How the points are linked:
~: w849->w450, w641->w879, w81->w725, w796->w938, w341->w729, w754->w399, w865->w448, w626->w975, w84->w307, w152->w357, w327->w241, w883->w128, w735->w663, w399->w754, w870->w56, w448->w865, w938->w796, w948->w703, w241->w327, w890->w53, w528->w317, w725->w81, w917->w379, w510->w986, w805->w684, w178->w345, w300->w878, w811->w706, w164->w414, w307->w84, w557->w64, w663->w735, w158->w784, w64->w557, w342->w718, w70->w343, w706->w811, w703->w948, w718->w342, w665->w115, w222->w702, w115->w665, w999->w22, w831->w550, w731->w92, w460->w894, w92->w731, w542->w610, w667->w652, w22->w999, w345->w178, w894->w460, w56->w870, w560->w554, w610->w542, w95->w973, w554->w560, w684->w805, w376->w313, w986->w510, w975->w626, w472->w402, w239->w854, w729->w341, w450->w849, w878->w300, w702->w222, w550->w831, w357->w152, w343->w70, w854->w239, w709->w935, w379->w917, w652->w667, w414->w164, w317->w528, w784->w158, w402->w472, w53->w890, w935->w709, w313->w376, w973->w95, w128->w883, w879->w641
!: w849->w239, w256->w84, w81->w313, w796->w176, w341->w878, w754->w64, w865->w864, w626->w652, w84->w256, w844->w917, w327->w345, w883->w337, w735->w554, w399->w557, w870->w716, w948->w115, w136->w357, w580->w879, w241->w178, w890->w158, w528->w510, w725->w376, w917->w844, w510->w528, w805->w709, w178->w241, w300->w729, w864->w865, w164->w542, w597->w472, w557->w399, w663->w560, w158->w890, w64->w754, w342->w70, w70->w342, w706->w224, w703->w665, w718->w343, w665->w703, w222->w831, w115->w948, w999->w95, w337->w883, w831->w222, w731->w894, w716->w870, w460->w92, w92->w460, w542->w164, w667->w975, w22->w973, w345->w327, w894->w731, w560->w663, w610->w414, w95->w999, w554->w735, w684->w935, w376->w725, w986->w317, w975->w667, w472->w597, w239->w849, w729->w300, w450->w854, w878->w341, w702->w550, w550->w702, w357->w136, w343->w718, w854->w450, w709->w805, w652->w626, w414->w610, w317->w986, w784->w53, w53->w784, w935->w684, w313->w81, w176->w796, w224->w706, w973->w22, w879->w580
%: w256->w975, w81->w935, w796->w560, w754->w158, w865->w983, w84->w667, w844->w342, w152->w894, w327->w999, w883->w699, w399->w784, w870->w344, w938->w554, w983->w865, w344->w870, w948->w414, w136->w92, w241->w22, w890->w64, w528->w702, w725->w709, w917->w70, w510->w550, w805->w376, w178->w973, w300->w472, w811->w239, w164->w703, w307->w652, w597->w729, w557->w53, w663->w176, w158->w754, w64->w890, w342->w844, w70->w917, w706->w854, w703->w164, w665->w542, w222->w317, w115->w610, w999->w327, w831->w986, w460->w357, w92->w136, w542->w665, w667->w84, w22->w241, w345->w95, w894->w152, w560->w796, w699->w883, w610->w115, w95->w345, w554->w938, w684->w313, w376->w805, w986->w831, w975->w256, w472->w300, w239->w811, w729->w597, w450->w224, w878->w402, w702->w528, w550->w510, w357->w460, w343->w379, w854->w706, w709->w725, w379->w343, w652->w307, w414->w948, w317->w222, w784->w399, w402->w878, w53->w557, w935->w81, w313->w684, w176->w663, w224->w450, w206->w879, w973->w178, w879->w206
^: w256->w831, w641->w239, w81->w399, w796->w178, w341->w164, w754->w725, w865->w460, w626->w510, w84->w222, w883->w293, w735->w999, w399->w81, w870->w70, w448->w894, w938->w345, w983->w357, w344->w917, w948->w597, w580->w450, w293->w883, w241->w176, w890->w805, w528->w652, w725->w754, w917->w344, w510->w626, w805->w890, w178->w796, w300->w610, w864->w92, w164->w341, w307->w702, w597->w948, w557->w313, w663->w22, w158->w709, w64->w376, w342->w716, w70->w870, w706->w206, w665->w402, w222->w84, w115->w472, w999->w735, w831->w256, w716->w342, w460->w865, w92->w864, w542->w878, w667->w317, w22->w663, w345->w938, w894->w448, w56->w343, w560->w973, w610->w300, w95->w554, w554->w95, w684->w53, w376->w64, w986->w975, w975->w986, w472->w115, w239->w641, w729->w414, w450->w580, w878->w542, w702->w307, w357->w983, w343->w56, w854->w879, w709->w158, w652->w528, w414->w729, w317->w667, w784->w935, w402->w665, w53->w684, w935->w784, w313->w557, w176->w241, w206->w706, w973->w560, w879->w854
§: w849->w510, w641->w652, w81->w542, w796->w983, w341->w557, w754->w300, w865->w560, w84->w206, w152->w345, w883->w70, w399->w878, w870->w293, w448->w554, w983->w796, w948->w805, w136->w241, w580->w975, w293->w870, w241->w136, w890->w597, w528->w239, w725->w610, w917->w699, w510->w849, w805->w948, w178->w357, w300->w754, w864->w663, w811->w702, w164->w313, w597->w890, w557->w341, w663->w864, w158->w472, w64->w729, w342->w337, w70->w883, w706->w222, w703->w684, w665->w935, w222->w706, w115->w709, w999->w731, w337->w342, w831->w224, w731->w999, w460->w973, w92->w22, w542->w81, w667->w879, w22->w92, w345->w152, w894->w95, w560->w865, w699->w917, w610->w725, w95->w894, w554->w448, w684->w703, w376->w414, w986->w450, w975->w580, w472->w158, w239->w528, w729->w64, w450->w986, w878->w399, w702->w811, w357->w178, w343->w128, w854->w317, w709->w115, w652->w641, w414->w376, w317->w854, w784->w402, w402->w784, w935->w665, w313->w164, w224->w831, w206->w84, w973->w460, w128->w343, w879->w667
*: w849->w164, w256->w890, w641->w878, w81->w528, w796->w344, w754->w667, w865->w293, w626->w557, w84->w158, w844->w241, w883->w460, w399->w652, w870->w560, w344->w796, w948->w224, w580->w729, w293->w865, w241->w844, w890->w256, w528->w81, w725->w317, w917->w178, w510->w313, w805->w831, w178->w917, w300->w879, w811->w665, w164->w849, w307->w784, w557->w626, w663->w716, w158->w84, w64->w975, w342->w22, w70->w973, w706->w115, w718->w999, w665->w811, w222->w709, w115->w706, w999->w718, w337->w92, w831->w805, w716->w663, w460->w883, w92->w337, w542->w239, w667->w754, w22->w342, w345->w379, w894->w128, w56->w554, w560->w870, w699->w357, w610->w854, w95->w343, w554->w56, w684->w550, w376->w986, w986->w376, w975->w64, w472->w206, w239->w542, w729->w580, w450->w414, w878->w641, w702->w935, w550->w684, w357->w699, w343->w95, w854->w610, w709->w222, w379->w345, w652->w399, w414->w450, w317->w725, w784->w307, w935->w702, w313->w510, w224->w948, w206->w472, w973->w70, w128->w894, w879->w300
@: w81->w95, w796->w158, w754->w560, w865->w300, w84->w344, w844->w831, w152->w665, w327->w684, w883->w854, w735->w557, w399->w554, w870->w667, w448->w878, w938->w784, w983->w472, w344->w84, w948->w136, w136->w948, w293->w879, w241->w805, w890->w176, w528->w343, w725->w973, w917->w222, w510->w718, w805->w241, w178->w709, w300->w865, w864->w729, w164->w731, w557->w735, w663->w64, w158->w796, w64->w663, w342->w986, w70->w317, w706->w699, w718->w510, w665->w152, w222->w917, w115->w357, w999->w313, w337->w450, w831->w844, w731->w164, w716->w975, w460->w610, w92->w414, w542->w894, w667->w870, w22->w376, w345->w935, w894->w542, w56->w652, w560->w754, w699->w706, w610->w460, w95->w81, w554->w399, w684->w327, w376->w22, w986->w342, w975->w716, w472->w983, w239->w128, w729->w864, w450->w337, w878->w448, w702->w379, w357->w115, w343->w528, w854->w883, w709->w178, w379->w702, w652->w56, w414->w92, w317->w70, w784->w938, w935->w345, w313->w999, w176->w890, w973->w725, w128->w239, w879->w293

The rows follow the links: the fewer symbols apart two points are, the more alike their rows tend to be.

Each row is also shifted at random along 5 hidden directions that mean nothing.

Rows in random order:
Each row stands for one point.
v1: [ 127,   44,  -19, -111,  -66, -141,  -17,  -21,   84,   74,   57,   40,  -14,    2,  108,  -98,   29,   32,  242,  -78,   -1,  -14,   -5,   18, -113,   82]
v2: [ -30,  112,  128,   70,  103,   39,  -93,  117,  -46,  -47,   63,  220,    4,  -10,  -15,   84,  -70,  139,  -23,  -32,  -35, -250,    4,    9,   64,  -14]
v3: [  73,  131,  -16, -109,   73,   49,   -6,   16,   38,   88,   -4,   -3,   93,  -44,   89, -184,   13,   17,    3,  -28, -150,  -12,   59,  -34, -142,   39]
v4: [ 140,  149,    7,  -58,   76,  100,  -63,  -44,   -2,   39,   83,  -35,   68,    3,  240,  -57,  -95,   53,   44,  -34, -106, -114,  189,   25,   21,   66]
v5: [-123,   47,   13,    9,   21,  -91,  127,   89,  -57,   32,   10,   26,   16,   -3,  -47,   58,  254, -160,   94, -106,  -31,  -37,  -99,  128,  -34,   -8]
v6: [ 112,  103,   76,   61,   34,   57,   31,  123,   -1,    0,   42,   92,  109,   26,   24,  -27,   35,  -16,  -29,   25, -157, -128,  -75,    1, -115, -111]
v7: [ -54,  -21,    0, -145,  -11, -119,  -85,  -43,   56,   77,   55,   61,  -61,  113,   68,  -38,   26,   63,   60, -182,  148,  -21,   -7,  -60,   56,  123]
v8: [  90,  -75,   63,  104,   64,  -31,  151,  -60,  -88,   72,   80,  131,  -66,  -28,   -4,  112,  162,   48,  -80, -101,   71, -129,  -35,  140,   20,   52]
v9: [-108,   62,  127,   11,    4,   16,  -85,    8,  -48,   83,  -17,  179,   67,  -21,  -53, -149,  -23,   39, -175,  -85,   65,  -45, -113, -136,   -7,    5]
v10: [ -13,   96,  -34, -143,  134,   57,   56,   94,  190,  -22,  101,  -93,  147,   38,  113,  -86,   96,   43,   89,   -3, -137,  -63,  -24,  -86,  -82,  -81]
v11: [-361,  -17, -131,  -70,   18,  -99,   63, -115,   81,  -58,   46,   81, -167,  -63,   -7,   43,  -55,   45,  305,   70,   20,   38,   18,   77,  -18,   75]
v12: [  27,  -62,   13,  -22,   80,   47,    4,  -72,  117,  -10,   91,   92,   61,   59,   14, -173,  -36,  203, -161, -115,   40,  -13,  -33, -163,  -71,   22]
v13: [ -78,  -89,  -99,  -37,  -38,  -98, -103,    3,   -7,  -68,  -26, -135,  -21,  134, -144,   68,   47,  -28,  -82,    1,  176,  109,  -43,  199,  -19,   22]
v14: [-187,   46,   34,   58,  158,   98,  121,   88,   14,  -57,   30,  189,    6, -174,  -89,   58,   50,   86,   28,  -30, -100, -101,  -73,  -65,   25,  -48]
v15: [   1,   -3, -119,  -51,   92,  107,    0, -101,  -45,   22,  -19, -109,   -5, -126,   -9,  126, -124,   55, -108,  193,   80,   13,  107,  132,   47,    2]
v16: [ -16,   94,   -1,  -35,   11,   -9, -185,  -17, -129,   50,   83,  131,  141,  120,   59, -237, -142,   97, -190, -147,   75,  -68,  126,   66,   45,  132]
v17: [  54, -163,  -78,  -13, -123,  -78,   88, -164,   58,    9,   45, -145,    2,  120,   99,  -87,   26, -190,  -57,   10,   39,  196,   14,   78,  -89,   12]
v18: [  18,  -87,  -93,  -54,  -15,    8,  -14,   88,   58, -166,   -5, -139,  -97,  134,   31,   21,   78,  -24,  166, -138,  -46,   66,  103, -141,  122,   23]
v19: [ -24,  -22,    2,  118,  -60,  -32,   62, -128, -100,  124,  122,   12,  -16,   18,  158,  194,   21, -140,  -32,   81,   61,  -35,  106,  273,  106,   21]
v20: [  89,  -41,  -37,   -3,   -6,  130,  -15,   31,  -94,  -84,  -55,   -9,   22,  -20,  -36, -188,  -50,   73, -198, -109,  -31,   78,   48, -102,   -7,   90]
v21: [ -87,    8,  -68,   23,  -13,  -64,   30,   31,  -82,   68,  -38,  -57,  -33,  -10,  -49,  206,  116, -191,   87,  110,   43,    7,  -63,  223,   46,  -64]
v22: [  62,  -17, -119, -105,   89,  -67,   -2,  -33,  -70,   63,   41,  -25,  -82,    5,  -33,   81,   91,   85,  -18,  -89,  116,  -44,  109,  218,   29,  123]
v23: [ 185,   -1,  -21,  -48,   78,  -46,  -45,   73,  109,  -46,   -6,  -73, -107,  132,   63,  122,   28,   97,  145,  -78,  -99, -127,   47,   68,   29,   39]
v24: [  -7,  -99,  -88,   14,  -36,  -27,   95,  -30,  123, -100,  -84, -115, -102,   -4,  -29,   39,   25,  -34,  194,  119,  -89,  147,  -52,   56, -149,   13]
v25: [-265,   52,  -36,   39,  -62,   53,  -67,   67,  -94,  -31,  -82, -113,   64,    4,  -63,    7,  -14, -231,   41,   86,   21,   76,   -9, -105,  153,  -89]
v26: [ 220,   -9,   14,    0,  -10,  -26,   69,   75,  160,  -64,  -32,  -66,  -42,  113,   97,  -38,   69,  -22,  173,  -81, -221,   -1,  -34,   21, -149,   26]
v27: [  32,  152,  -36, -131,   79,  -22,  -76,  141,  112,  -46,   70,   -2,  103,  -36,  -27,  -91,   -3,   89,  124,   14,  -50,  -47,  -79,  -39, -149,  -69]
v28: [ -74,   32,  -76, -115,   81,   78,  -76,  -16,  188,  -28,  -16, -145,   30,    6,   69,  126, -122,   17,  102,  190,  -64,  -22,    0,    2,    6,  -98]
v29: [-123,   74,  146,   78,  106,  -25,   78,  -69,   22,   65,   81,  381,  -20, -139,   30,  -47,  -26,  268,   10,   -1,  -21, -184,  -64,  -99,  -25,   30]
v30: [ 157,    9, -104,  -50,  -42,   21,   44,  -40,   51,   72,  -81, -232,  -79,  -54,   12,   87,   16, -172,  147,  124,   14,  110,   85,  119,  -47,   -9]
v31: [ -84,   87,   26,  -16,  -51,    3,  -67,   92,   33,   25,  -13,  -31,   78,  -37,  -13,   58,  -42, -141,  149,  200,  -56,  -18,  -96,  -62,  -20, -187]
v32: [ -75,  -54,  -71,   -1,  -18,  -86,   32,   51,   40, -154,  -56,  -30,  -62,  104,  -83, -103,   82,   35,   50, -142,  -30,   82,  -45,  -21,  -36,  122]
v33: [  89, -211,   84,  182, -127, -164,   32, -126,  -85,  -25,  139,   70,   31,   76,  -46,   44,  -74,  -23, -184,   23,  228,   44,  -82,  194,   13,   -4]
v34: [  77,    5, -100,   15,    9,  -70,   17,  103,  -49, -132,   89,  -52,  -50,   47,    5,    2,   65,   18,  150,  -69,  -50,    4,   33,  146,  -94,   92]
v35: [  16,   61,   66,  -52,   -2, -144,   16,  111,   65,   90,   63,    0,    7,    5,  -21,   75,  196,  -69,  228,  -45,   23,  -80, -109,  -31,  -39,  -90]
v36: [-135,  114,    0,   44,   34,  -21,   30,  141, -114,  -74,  182,  130,  121, -116, -104,  -62,   73,  -25,  150,   12,  -19,  -90,  -84,   10,  -14,  -93]
v37: [-160,   44, -131, -102,   23,  -39,    9,   20,   49, -135,   99,  -72,   55, -101,  -59,  -36,  -48,   -6,  184,  208,   18,  112,  -85,  -25, -131,  -89]
v38: [-178,  -67,  -52,   31,   49,  -44,  121, -172,   76,   32, -104,  161, -201, -150,  -62,   88, -104,  156,  161,   74,    0,   17,   48,   19,  -43,  186]
v39: [-114,   31,   79,   61,    5,  124,  -41,  152, -120,  -83,  -85,   85,  -47,  -56, -120,   23,  -39,   50,    5, -126,  -20,  -91,   23, -214,  236,  -49]
v40: [  74,  -93,   32,  130,   -5,  -52,  117,  -83,  -81,   86,  -42,   60,  -42,  -69,  -96,  128,   62,  -23,  -75,  101,   75,   12,  -93,  197,  -62,   -1]
v41: [  56,   23,  122,  125, -136,  -60,  -62,  -81,  -32,  127, -133,   71, -134,  -63,   -9,  180,  -80,  -89,  119,   88,   28,  -39,   36,   46,   51,   11]
v42: [-171,  -81,  -99,  -69,   21,   26,  -13,   17,   39,  -51,  -12, -161,  131,  105, -113,  -69,    9,  -68, -190,   64,  105,  133,  -66,   42,  -82,  -99]
v43: [ 123,   13,    9,   79,   -3,   44,   70,  144,  -17,  -54,  -56,  -66, -147,    9,  -24,  213,  150,  -76,  159,  -66,  -95, -117,   37,    3,  135,  -33]
v44: [-173,   74,  -13, -119,  -74,   80,  -25,  -92,  130,   98, -194, -131,   24,    0,  109, -134,  -94, -187,   36,   88,  -53,  155,   54, -251,  -59,  -12]
v45: [ 127,   71,  -82,  -57,  117,   23,  -31,   20, -206,  -37,   96,  109,   98, -174, -133,  -65,  -52,  191, -118,  -21,  129,  -30,   27,  205,  -65,  119]
v46: [ -49,   54,  107,   25, -133, -137, -112,   44,  -87,  129,  -63,  174,  -68,   43,  -37,  -28,   43,  -32,   66, -166,   79,  -58,  -30,  -67,  102,   97]
v47: [ 171,  -11,  -20,   -1,  -61,  -43,  -57,  -28,   84,   27,   46, -233,   41,  211,  171,  107,  -27, -139,   40,   90,  -55,   36,   55,  251, -140,  -47]
v48: [ 188,  132,   87,  -11,   -5,   44,  -33,   65,  -84,  100,   68,  102,   93,  -39,   44,  -31,   53,  -50,  -25,   19,  -53, -107,   10,  -19,    6,  -59]
v49: [-186,  -36,  -78,   13,  -20,  105,  -34,  -53,   -4, -115,    4, -155,    7,  102,  113,  -37, -161,  -70,  -31,   18,  -52,   64,  134,  -63,  140,   10]
v50: [-163, -103,  -37,   36,  -54,   53,  101, -212,   24,  -78,   92,   32,   -6,   37,  221, -164, -212,  -12,  -66,   63, -113,  157,  138, -117,   33,   27]
v51: [-139,  -58,  -92,  -94,  -37,  -24,  -69,  -66,   31,   80, -109, -172, -146,   50,  -63,  123,   10,   -7,    5,   19,  119,   99,   61,  -32,  150,   46]
v52: [  38, -126,   79,  161,  -88,   22,   96,  -85,  -19,  -21,   64,   -6,   85,    8,   50,  -98,  -37, -180, -163,  109,   32,  127,  -33,  -51,   11,  -72]
v53: [ -20,   23,  -12, -118,  120,   10, -115,  116,   27,    1,  -47,  -65,  164,  153,  -77,  -97,   41,   94, -214, -109,   14,   -4,  -80,   29,  -63,    8]
v54: [ 335,  -30,   34,   13,  -16,   53, -128, -121,   45,  -22,  -12,  -24,   51,  -20,   33,   31, -185,   96,  -87,  184,  -38,   51,   39,   79, -146,  -66]
v55: [ -61,  -23,  -93,   27,   74,  148,  120,  -34,  124, -145,  -18, -118,  -20,  -46,   20,   65, -101,  -11,   22,  155, -177,   41,   21,    5,  -59,  -59]
v56: [  -2, -106,   30,   32, -145,  -96, -165, -121,   72,  -16, -196,   43, -158,   25,  -82,   19, -223,  133,   62,   11,   86,   88,   12,  -60,    5,  144]
v57: [  43,   82,    7,  -24,  -27, -128,   96,   36, -124,  137,   69,   65,   -6, -120,  -36,   28,  221, -115,  135,  -40,  108,  -32,  -54,   57,   -4,  -45]
v58: [ -73,   35,   93,  105,   44,  153,    4,   37, -174,   42, -103,   61,   -4,  -12,  -17,   -1,   35,    2, -203, -129,   -4,  -61,   76,  -83,  182,   28]
v59: [-244,    3,   50,   62,   65,   63,   75,  -81,   -1,   36,  -87,  170,  -57, -285, -144,  102,  -88,  142,   10,  180,   43,  -48,  -74, -104,   21,  -14]
v60: [ 260, -156,   58,   82,  -24,  -26,  -12, -140,  124,  -46, -125,  106, -162,  -14,  -64,   81, -173,  204,    8,  112,   12,   53, -110,   82, -237,   60]
v61: [ -50,   88,   15,  -84,  -65,  -32,  -92,  -17,   10,  166, -158,   16,  -81,   77,   71, -116,   33,   -9,   17, -202,  -14,   15,   40,  -57,   46,  213]
v62: [  -8,  -42,   35,  -32,  -73,  -29,   42,   96,  -79,   97,  -61,  -38,  -88,   -2,  -61,   86,  142,  -75,   18, -140,   93,  -18,   20, -143,  212,   -9]
v63: [ -99,  -47, -117,  -22,   10,   -1,  116, -151,   64,  -21,   94,   55,   73, -175,  -10, -139,  -78,   52,   73,  222,   30,  132,  -68,  -10, -177,  -34]
v64: [-267,  135,   18,   59,   37,  121,  -22,   85,  -29,   32,  -76,    9,  -56,  -86,  -49,  194,  -79, -105,  108,  138,  -77,  -64,   80,  -38,  166,  -56]
v65: [-144,   87,  -23,  -91,   99,  123,  -51, -129,  119,  176, -113,   -2,   44,  -45,  126,   79, -107,   -1,  -44,  149,  -22,  -11,   92,   38,    2,   43]
v66: [  93,  124,  117,   37,   10,  -64,   20,  -21, -105,  277,  -74,   93,  -32,   51,   77,   52,  114, -139,  -85, -100,  -76, -124,   39,  204,   22,   62]
v67: [-162,  115, -180, -103,  116,   87,   -8,  115,  -33,  -80,  127,  -29,   77,  -37,   50,  -50,   -5,   61,   60,  -33,  -58,  -98,   84,   72,   13,   12]
v68: [ -11,   96,   74,   67,   23,   76,  114,   12, -133,   18,   -1,  150,   41, -181,   -7,  -98,   61,  -40,   63,    3, -126,  -31,   -2, -111,  -42,   -9]
v69: [ 153,   48,  -38,   57,  -83,   22, -136,   32, -175,   15, -170,  -74, -104,  137,  -31,  -17,  -40,  -14,  -91, -216,  -15,   38,  175,  120,  141,  232]
v70: [ 231,   99,  -76,  -52,  -30,  111,  118,   56,    8,   78, -275, -224, -125,  -63,   72,   10,  206, -178,  140,  -93, -253,  105,  142,  -48,   -5,  106]
v71: [  43,   35,  -59, -152,  -32,  -70, -156,  148,   -3,   66,  -93, -244,   30,  212,  -49,   16,  160,  -84,  -58, -182,   71,   14,   13,   97,   36,   35]
v72: [  45,   37,   31,   23,   54,   27,  106,    7,  -93,  -45,  173,  147,   20, -206,   28,  -56,   25,   61,   74,   21,  -19, -106,   28, -134,   73,  -79]
v73: [-214,   26,   31,   89,  -56,   21,   89,   95,  -57,  -98,   -4,   33,   44,   37,   19, -206,   37, -148,   84,  -83, -174,   46,  -31, -219,   55,  -24]
v74: [-104,  -36,  -94,  -13,  -54,   10,  -83,  -72,  -74,  -18,    1,  -85,  107,    9,   13,  -83, -122,  -42, -126,   81,  136,  137,  107,   32,   53,   23]
v75: [  17,  -54,  135,  154, -104,   16, -136,  -70,  -85,   40,   52,  128,   84,   42,   -7,    6, -234,  -11, -185,   95,  133,    3,  -22,   23,   23,  -46]
v76: [ -43,  -16,   51,   34,  -87,  -73,   14,   19, -109,  -40,  211,   73,   98, -117,  -17, -221,   24,  -74,    3,  -54,   74,   65,  -48, -209,   48,  -51]
v77: [  -4,   -5,  -28, -132,  120,   -1, -129,   70,   26,  -35,  186, -101,  185,  175,   31,  -46,   27,  113, -253,  -92,  162, -106,  -20,  104,   -3,  -44]
v78: [ -10,  -46,   68,  198,  -37,   67,  103,   24,   -9, -131,  -38,   74,  -38,  -84,   -6,   49, -124,  -85,   35,  177, -198,   70,  -54,  -30,  -59,  -77]
v79: [-109,  -11,   32,   94,  -93,  110,   -2, -105, -104,   23,   11,  -19,   -3,   25,  165,  -12, -121, -211, -102,   49,  -24,   45,  149,  -81,  231,  -28]
v80: [ -26,  -23, -120, -125,   46,   49,   -3,   18,  -59,  -27,  127, -125,  110,    6,   14, -122,   69,  102, -128, -109,   68,   12,   82,  -75,   78,    2]
v81: [  18,  -64,  -29,  -71,  -62,  -63,   20, -174,  183,   35,   -4,  -22, -162,  -32,  146,   74,  -74,   36,  291,  102,  -34,   27,   43, -105,  -65,   72]
v82: [  45,    9,   -5,  120,  -23,   27,   37,  -63, -115,   40,  122,   61,   87, -117,  -69,   91,  -96,  -52,  -82,  205,  107,  -17,  -62,  108,  -17, -141]
v83: [  60,  -33,  118,   41,  -33,  -18,   98,  -92,  140,   57,   42,   12,  105,  -97,   41,  -29,    0,  -90,   45,  261,  -42,   52, -147, -122, -200, -158]
v84: [ 113,   29, -113,  -41,  147,  109,   30,  154,  -58,  -90,  -28, -120,  106,  -15, -146,  -14,   95,   51, -164,  -16, -101,  -20,  -60,  161, -105,  -55]
v85: [ -28,   23, -111, -123,   -8,   15,  -13,  120,  -29, -157,  114, -143,  168,  122,  -20, -194,   75,  -46,  -43,  -78,   34,   81,   17,   -7,  -21,  -79]
v86: [-180,  -11,  -15,  -37,    7,  -38, -221,  -18,   18,  -72,   16,   -5,   96,   88,  -82,  -93, -163,   94,  -37,   35,  115,   37,  -39,  -24,  -23,   -7]
v87: [ 322, -115,   43,  -23,   50,   -7,   79,  -65,  178,  -13,   14,   10,  -97,   32,   34,   69,  102,  182,   86,  -84,  -83,  -59,  -68,  -40, -123,   24]
v88: [ -42,  103,  113,  113,  -76,  -61, -136,   90,  -87,  -76,  113,  154,   89,  140,   74, -184, -107,  -20,  -34, -118,  -56,  -67,  -27,  -53,   35,   -3]
v89: [ -30,  -21,  -21,   20,   80,  -86,  -30, -138,   83,  -71,  136,   73,  176,  126,   49,  -87, -185,   87, -153,  131,   41,  -32,  -82,  277, -252,   -6]
v90: [ -52,  -13, -102, -105,  103,  208,   17,  151,   56,  -87, -181, -194,    0,   38, -115,    7,  159,   52, -103,  -88,  -98,   43,   30, -177,   99,  -38]

Some points, each with its row:
w414 v57
w699 v51
w136 v62
w341 v66
w337 v33
w224 v19
w56 v44
w878 v26
w115 v22
w379 v50
w528 v63
w718 v52
w709 v67
w725 v45
w917 v49
w983 v7
w805 v72
w796 v77
w313 v68
w865 v71
w948 v43
w293 v56
w241 v39
w560 v16
w317 v37
w53 v29
w327 v58
w343 v42
w307 v65
w158 v4
w342 v25

Row, symbols taken left to right, then the row they reach:
v35 !: v1
v86 * @: v27
v80 ! %: v76
v24 ! §: v78
v55 % *: v84
v90 § ~: v18
v60 ~ % *: v23
v46 §: v88
v74 *: v85
v64 ~: v59
v9 ! @: v3
v5 ~ §: v36
v47 ! ! %: v81
v14 ~ ^: v2
v70 % @ %: v32
v10 ! %: v6
v12 % ^: v20

